Each row is followed by its class.
[  1  -3 -10   0 -19  -1  -1  -7   4 -17  -5   6   0 -19 -15  -1   8   3]
T
[ 3 -1 -2  3 13 -2  3  5  5  4  1 -7 -1 -4  2  1  0  8]
X
[  3  -4   3  -2  -9  -4   8   2  10   0   0   5   2 -14 -12   0   5  -1]
X
[ 1  1  1  4 -3 -2  9  1  3 -4 -5  5 -2 -8 -8 -2  0  1]
X
[ 1 -4 -7  7 -1  5  1 -1  0 10  0  0  1  0 -9  1  0  7]
X
[ -3  -1  -6  -1 -11   3  -1  -3   8   8   3 -10   8  -8 -12  -2   1   0]
T
[ -1 -12   2   0  -7  -1   5  -2   4  -2  -4   6   6  -5 -13   4  -2   0]
X
[ -5  -4  -2  -7 -13 -13   9   0  15 -12  -4   5   0 -24  -6   1   2  -1]
X
[ -4   0  -1   1  -5  -5   1   2  15 -11  11   6   4 -10   0   3   5  -6]
T
[ 3  1 -5  2  2 -2  5  7  1 -8  1 -4 -3 -4 -7  1  2 -2]
X
[ -6  -2 -13  -2  -7  -5   3   1   5   0  -2   2  -5  -1  15   0   0  -4]
T
[ 1 -4 -9  5 -6  9  1  3 -5 13  7  3 -7 -3  4 -4  1  2]
T
[ -2  -1   6 -12 -21 -43  24  -1  35 -43  -1   2  10 -43   7   1   2  -6]
X
[ -1  -5  -4   1 -14  -2   2  -6   4   3 -14   5  -2  -3   2  -2  -7   4]
T
[  3  -3  -3   3 -14  -7   8   1   2  -8  -5   8   2 -19 -19   0   2   2]
X
[ 4 -2  2 -5 -3 -5  4  5 15 -2  0  5 -7 -9 -2  3  2 -2]
T
[ 5  2  5  2 -3 -6  2  1  4 -1  0  1 -1 -5 -8  1  0 -3]
X
[  6  -1  -2  -4  -2   2   3  -5   5  -1   1   4   2 -10  12  -1   4  -3]
T
[ -4  -1  -4  -2 -14   5  -4   0   3   4   1   9   2  -3   5  -1   1   0]
T
[  7   0   8   3   3 -14   4   0   7  -6   6  -8  -6  -2  12  -8   4  -1]
X
[  5  -3  -9   1 -11  -1  -1   0  -2   4 -11  10  -2 -11   2  -1  -6   2]
T
[  6  -3   0   2  -2 -10   6   1   8 -13  -1   2  -2   0  -4   3   4   1]
X
[ -2   0   6   6  10 -10   5   9   0  -8   1  -7  -4  -7  -4   1   1  -1]
X
[ -4   1  -3   4  -8   8   3   4   5  -4  -1   5  -1 -15 -12   6   5   2]
X
[-2 -4  4  0  0 -2  6 -2 14  0 -1 -2 -5  0  0  2  1  0]
X
[  2 -11   2  -3 -12  -8   2  -3   2  -2  -1   1   6 -21  -2   4   2  -2]
T
[ -5  -2  -3  -1  -6  -9   3  -2  14  -5   3   5   7 -17   5  -1  -4   0]
T
[ -8  -2   6  -5  -2 -20  11   6  11 -23  -2   2   4 -22   0   1   2  -4]
X
[  2   0  -1   4  20  15  -8   0   5  15   2  -4  -5  26  17 -12   1   2]
T
[ -1  -2   2  -2  -7  -5   5   0   8  -4   1   2  -3 -13 -11   4   2   0]
X
[ 7  1  3  1  4 -8  5 -1  8 -2  1  2 -1 -4 -5  2  2 -1]
X
[ 4 -4 -1 -2 -6  5 -4 -2 -5 12 -3  2 -6 -3 -6  0  3  4]
X
[ -2   1  -7  17 -12   0  -1   0  -2   3  -7  11   1  -6  -4   4  -2   3]
T
[ 6 -2  2  1 -4 -7  6  0  0 -5  0  0 -3 -8  8 -1  5 -2]
X
[ -2  -1   1   0  -7 -12   6   6  12  -6   0   2   1 -17 -15  -1  -2   0]
X
[  1  -4  -3  -4  -8 -10  -9   0  12  -8   2  -1   0 -21 -16   2   4  -2]
X
[  1   2   2   1   5  -3   5   5  14 -11   2  -1  -4  -3   5  -3   4  -2]
X
[ 31  -2  -1   1  -6  -9   3  -2   5  -6  -4   4   4 -17  -8   0   9  -2]
X
[ 7 -2  2 10  0 -2  0 -4  0  8  1  4 -5 -1  7  1 -6 -3]
X
[ -8   7   4  -2   1  -6   8   6   8  -9   3  -5  -1 -19 -25  -3  -7  -7]
X
[  6  -2   0  -6 -16   2  -1   2   6  -1  -2  13   4 -18 -18   2   2   3]
T
[  3  -5  -2   5  -8  -9   5  -6   4   4   1  -2   1 -14  -4   1   1  -1]
X
[  4  -1  -3  -2  -4  -4   5  -4   3  -4  -3  -7   3 -14   2  -2   1   0]
X
[ 11   9   8   1  27  -8   8   5   5  -2   8 -10  -9   7  13  -4   0  -3]
X
[-7  3 -2 -3 -2 -3  3  2  8  0  5  0 -4 -7  4 -1  1  4]
T
[ -9  -7 -10  -1 -19  -7   9  -2  18  -8  -4  10   5 -24 -12   3   6   3]
X
[  3   1  10  -5 -15   0   3  -2   6 -14   0  -3  -5  -6  -6   2   1   2]
X
[ -6  -7  -5   0 -28  -7   1  -2   3  -3 -15   9  -1 -16 -14   0   6   1]
X
[ -6  -1   4 -12 -11  -7   7  -1  11  -4   4  -3  -7 -17   1   2   6   0]
X
[  2   0  -3  -2  -4  -5   6   9   0 -10   3   4   1  -6  -1  -1   1   7]
T
[-3 -5 -1  4  1 -2  4 -1  4 -1 -4  1 11 -7 -8  1 -1  5]
X

Each row is followed by its class. Each block has new classes.
[ 4  0  8 -3 -2  4  2  2 -1 -3  2 -2  1  2  2  0 -1  2]
J870
[ 0  1 -4  2 -6 -4 -1  1 -1 -1  0  0  0  1 -1 -3  4 -1]
J694
[ -2  -2   4  -1   5  -5  14  -1   2   3   2 -10  -2  -5   3  -8   2  -5]
J870
[ -4  -3  -2   0  -1  -8  10   0   1  -1   0  -2  -1 -11   1   2   5  -5]
J255
[ 4 -1  1  1 -1 -2  3  2 -1 -5  0  1  0 -2  0  2 -1  3]
J828
[-6  2 -1  1 -4  1  4 -1 -1  5 -1  1  1 -2 -3  2  6 -1]
J694
[ 0  0  3 -1 -5  4 -8  1  0  3  2  0  0  3  1 -2 -2  1]
J694
[-11  -1   7   1 -16   1   5   2   0   0   1   3  -3  -8  -3   2   4  -1]
J694
[-2  2 -1  1 -8 -4 -3  1  1 -5 -1  2 -1 -4 -1  2  2  0]
J694
[-2 -2  4  2 -9 -5  4  4 -1 -4  1 -2  0 -7  1 -1  4 -2]
J870
[ -5  -2   3   1 -12  -4   0   3   0  -2   3  -1   0 -10   2   0   2  -3]
J694
[  3  -1   4   2 -16  -9  -3   4  -1  -8   2  -5  -2 -12   4  -9   2  -3]
J870
[-1 -2  5 -2 -3 -7  1  3  0 -3  1  0  1 -9  3  1 -1 -1]
J870
[ 3 -1 -8  2 -4 -7 -4  0  0 -8 -3  3  2 -7 -1  1  3  0]
J769
[-1  0  5  1 -7  2  4  1  0  0  1  0 -2 -1 -1  2  2  1]
J694
[ -3  -3   3   0  -4 -11   6   2   2  -4   2   0  -1 -14   4   4   2  -2]
J870
[-4  0 -3  1  5 -5 21 -1  1 -2 -2  3  1 -7 -2 11  5 -2]
J255
[-4 -1  4  0 -8 -2 -7  0  0  0  2 -1 -2 -4  3 -3  0 -3]
J694
[  1  -3   5   1 -12  -6   0   5  -1  -8   1   4   0 -16   3   6   0  -5]
J694
[ 2 -1 -1  2 -7 -4 -9  2 -1 -3 -1 -1 -1 -3  0 -5  1 -2]
J694
[  0  -3  -3   2 -18  -9 -14   3  -1  -9  -1   4   0 -15   2   1  -1  -1]
J694
[-2  0 -3  1 -8 -2  5  0  1  0 -1  2  0 -4 -2  5  5 -2]
J769
[-4  0  2  3 -6  0  4  1  0  0  1  2 -1 -3 -3  3  9 -2]
J870
[ -4   0   8   0 -15   4  -6   3  -1   3   1  -2  -2   3  -1  -7   2   0]
J694
[-9 -1  3  0 -7  1 -4  0  0  4  1  2  0 -3 -1 -2  3 -3]
J694
[ 1 -1 -3 -2  7 -4  5  1  3 -5  0  4  2 -6 -2 11 -2  1]
J769
[  0  -2   4   1 -12  -1   1   0   0   0   1  -4  -1  -4   1 -10   3  -3]
J694
[ -1  -1   1   0 -10   0  -9   1  -1   1   0  -1  -1   2   1  -6   2  -3]
J694
[ -2  -1  -7   1  -2 -11   5   0   0  -4  -2   2   1  -9   0   5   3  -2]
J255
[-2  0  4 -1 -2  2 -7  0 -4  2  3 -1  0  0  1 -4 -2  1]
J694
[ -5  -7  -2   0  -9  -8  -6   1   1  -3   2   1   0 -15   1   1   0  -5]
J694
[  0  -1  -5   0  -2  -7  -2   2   0  -5  -3   2   2 -10   1   3   0   0]
J870
[  0  -3   1   2 -17  -7  -6   3   0  -6   1   0   0 -11   0  -2   4  -2]
J694
[ -5  -1  -6   1  -6  -8   2   1   1  -1  -1   6   2 -14  -1  11   3  -2]
J769
[ 0 -1 -3  0  2 -4  3 -1  0 -1 -1 -1  1 -4  1  1  2 -2]
J255
[-1 -1 -5  0 -1 -4 -3 -2  0  0  0 -1  1 -2  0 -3 -1 -4]
J255
[ -4   0  -4   1   0  -8   4  -1   1  -3   1  -2   1 -11   3   0   2  -5]
J694
[ -2   1  -1   1 -11  -6  -3   2   0  -3   0  -1  -1  -9   1  -4   3  -4]
J828

Each row is followed by its class. Each block has new classes.
[ -1  -2  -1  -6   2   2  -2   3   1  -5   3  -7 -15 -13  -7  -1   3   2]
[73]
[ -2  -1  -5  -4   0  -6  -2 -10  -3  -6   2  -3 -16  -3  -5   1   0   2]
[66]
[  8   0  -5  -2  -3   2   0   7  -2   0   1  -4 -13  -3   1   0  -1   4]
[66]
[  1  -4  -6  -3   3   4   1  -4  -1  -6   6  -6 -12  -6  -5   3   3  -1]
[73]
[  9   0  -4  -4   6 -27   0  -7  -4  -7   6   4 -12  -5  -1   4   2   1]
[75]
[  3  -2  -6  -5   0   5   4  -6  -1  -2   8  -6 -13  -9   1   4   3  -1]
[71]
[ -1  -4  -4  -6  -5   1   4  -9  -6  -1   5  -2 -14  -7   4   5   3  -1]
[71]
